Below are the code and all the weights of a small trained network. Each question names an input and a class and asks about switching units off, where a switched-off unit gives its printed mean instead of its output.

import numpy as np


def w(rows, s, z=0):
    codes = np.array(rows[::2]) - 128.0
    scale = np.full(codes.shape[1], s)
    scale[-1] = z or s
    return codes * scale


def norm(h):
    return h / np.sqrt((h * h).mean(-1, keepdims=True) + 1e-5)


def f(y):
    return y / 2 * (1 + np.tanh(0.7978845608 * (y + 0.044715 * y**3)))


def log_softmax(a):
    a = a - a.max(-1, keepdims=True)
    return a - np.log(np.exp(a).sum(-1, keepdims=True))


def net(x, mask):
    res = np.array(x, float).reshape(1, 5) / 4 @ E
    u = 0
    for l in range(2):
        y = f(norm(res) @ A[l][:, :-1].T + A[l][:, -1])
        res = res + np.where(mask[u : u + 10], y, B[l][:, -1]) @ B[l][:, :-1]
        u += 10
    return log_softmax(norm(res)[-1] @ U[:, :-1].T + U[:, -1])


A, B = {}, {}
E = w([
[47,171,112,150,66,118],'x0',
[152,201,185,231,199,68],'x1',
[95,206,8,146,215,242],'x2',
[135,133,33,101,155,4],'x3',
[83,207,183,29,161,116],'x4',
],0.0038)
A[0] = w([
[138,189,223,226,145,181,56],'0.n0',
[60,199,127,149,39,118,148],'0.n1',
[152,180,50,120,167,156,135],'0.n2',
[178,41,69,237,115,155,87],'0.n3',
[128,103,199,146,107,224,4],'0.n4',
[116,65,113,73,73,201,157],'0.n5',
[106,53,185,138,115,58,77],'0.n6',
[77,204,174,52,161,126,113],'0.n7',
[255,71,149,79,218,158,111],'0.n8',
[84,88,88,230,57,130,54],'0.n9',
],0.007,0.0023)
B[0] = w([
[125,185,133,141,71,135,252],'0.n0',
[96,32,159,194,166,117,201],'0.n1',
[184,102,113,169,65,118,220],'0.n2',
[122,158,172,21,211,159,235],'0.n3',
[130,140,163,150,111,164,197],'0.n4',
[107,209,116,118,46,105,248],'0.n5',
[212,108,106,152,97,153,194],'0.n6',
[189,33,142,100,186,187,243],'0.n7',
[2,64,136,199,106,119,242],'0.n8',
[110,71,160,94,189,147,171],'0.n9',
],0.0087,0.003)
A[1] = w([
[168,208,196,252,211,80,210],'1.n0',
[72,155,109,100,117,147,89],'1.n1',
[96,121,38,95,163,22,125],'1.n2',
[96,197,5,181,183,254,158],'1.n3',
[172,116,77,109,152,33,103],'1.n4',
[35,47,129,189,148,148,144],'1.n5',
[133,109,181,44,205,178,116],'1.n6',
[62,78,65,88,18,138,166],'1.n7',
[111,147,228,78,65,63,249],'1.n8',
[166,90,188,123,85,94,92],'1.n9',
],0.0068,0.0018)
B[1] = w([
[91,142,90,1,105,108,227],'1.n0',
[160,131,150,112,122,92,140],'1.n1',
[119,145,229,161,119,246,165],'1.n2',
[192,84,136,182,129,57,253],'1.n3',
[100,148,187,166,80,211,158],'1.n4',
[50,117,146,132,176,34,202],'1.n5',
[156,69,83,76,184,168,190],'1.n6',
[117,166,142,92,178,82,225],'1.n7',
[152,142,85,187,181,152,207],'1.n8',
[154,121,47,152,167,89,168],'1.n9',
],0.0089,0.0048)
U = w([
[146,64,131,84,209,170,174],'0',
[210,121,96,224,102,68,174],'1',
[9,96,167,164,163,69,133],'2',
[101,187,194,189,78,241,181],'3',
[102,234,98,37,86,88,121],'4',
[94,127,92,155,109,143,69],'5',
[58,127,21,178,79,188,1],'6',
],0.015,0.0059)

Each question gives the input, the list of numbers given to net, and the class t.
The units are the neurons (one row each of A and B). Each row of codes is followed by its name. A weight is (code - 128) times the scale printed after its matrix; where a second scale follows, it is the last column's (A, B and U).
mask holds one flag per neuron, layer by layer. A switched-off neuron (its flag False) gives its mean, the last column of its row in B, instead of its output. The means were averaged over made-up inputs and are rounded, as every weight is.
A unit's drop is (log p(t) with every unit on - log p(t) with that unit switched off) / (log p(t) with every unit on - log p(t) with every unit switched off).
The circuit of an input: a set's keep is (log p(t) with only the set's units on - log p(t) with every unit switched off) / (log p(t) with every unit on - log p(t) with every unit switched off). Starting from the 12 units with the biggest drops (on a tie, the unit counted first), units are removed one at a time, each time the one whose removal leaves the highest keep (on an exact tie, the one counted first), for as long as the keep stays at least 0.8.
circuit, biggest first: the units of the circuit, biggest drop first
most important unit: the unit with the biggest drop
k most important neurons: the k neurons with the biggest drops, biggest first
k most important neurons of layer l: the k neurons of layer l with the biggest drops, biggest first
input [6,-8,-7,-6,-5], class 4: circuit, biggest first => [0.n5; 1.n7]
input [4,-4,1,8,8], class 0: circuit, biggest first => [0.n7]
input [2,2,-4,-6,-4], class 3: 3 most important neurons of layer 0 => [0.n0; 0.n7; 0.n4]
input [3,-4,1,0,-4], class 0: 3 most important neurons => [0.n9; 0.n3; 1.n6]
input [-8,-1,-4,8,-4], class 2: 4 most important neurons => [0.n8; 0.n5; 1.n5; 0.n0]
input [8,-4,7,6,-5], class 2: 2 most important neurons => [0.n9; 0.n1]
input [3,8,-7,4,-6], class 4: circuit, biggest first => [1.n0; 0.n8]
input [-2,-8,-7,8,6], class 3: 2 most important neurons => [1.n2; 1.n4]
input [4,-2,7,1,-4], class 1: 2 most important neurons => [1.n3; 0.n8]
input [-4,-5,-8,-8,5], class 1: circuit, biggest first => [1.n9; 0.n3; 1.n8]
input [-4,-8,7,2,3], class 4: 3 most important neurons => [0.n5; 1.n7; 1.n8]
input [6,-8,6,-5,0], class 4: 3 most important neurons => [0.n5; 1.n7; 0.n8]
input [-8,5,5,-1,-6], class 2: 3 most important neurons => [0.n8; 1.n5; 0.n7]
input [3,3,-2,-4,-1], class 3: 2 most important neurons of layer 1 => [1.n7; 1.n3]
input [0,1,6,4,-4], class 1: 2 most important neurons => [1.n3; 0.n2]
input [8,-6,-8,5,-1], class 1: most important unit => 0.n6
input [1,0,7,4,-6], class 1: 3 most important neurons of layer 0 => [0.n2; 0.n7; 0.n1]
input [2,0,-5,0,4], class 1: 2 most important neurons => [0.n3; 0.n6]
input [1,-3,-7,8,2], class 3: 2 most important neurons => [1.n4; 1.n2]
input [5,4,-4,6,6], class 0: most important unit => 0.n7
input [-6,4,6,8,-8], class 0: 4 most important neurons of layer 0 => [0.n3; 0.n5; 0.n0; 0.n6]
input [-7,5,-4,-5,4], class 2: 4 most important neurons => [0.n8; 0.n5; 0.n3; 1.n0]
input [5,-7,-2,-6,3], class 4: 2 most important neurons of layer 1 => [1.n7; 1.n2]
input [8,-3,1,8,7], class 2: 3 most important neurons => [0.n1; 0.n3; 1.n5]
input [7,6,-7,1,2], class 1: 2 most important neurons of layer 1 => [1.n9; 1.n8]
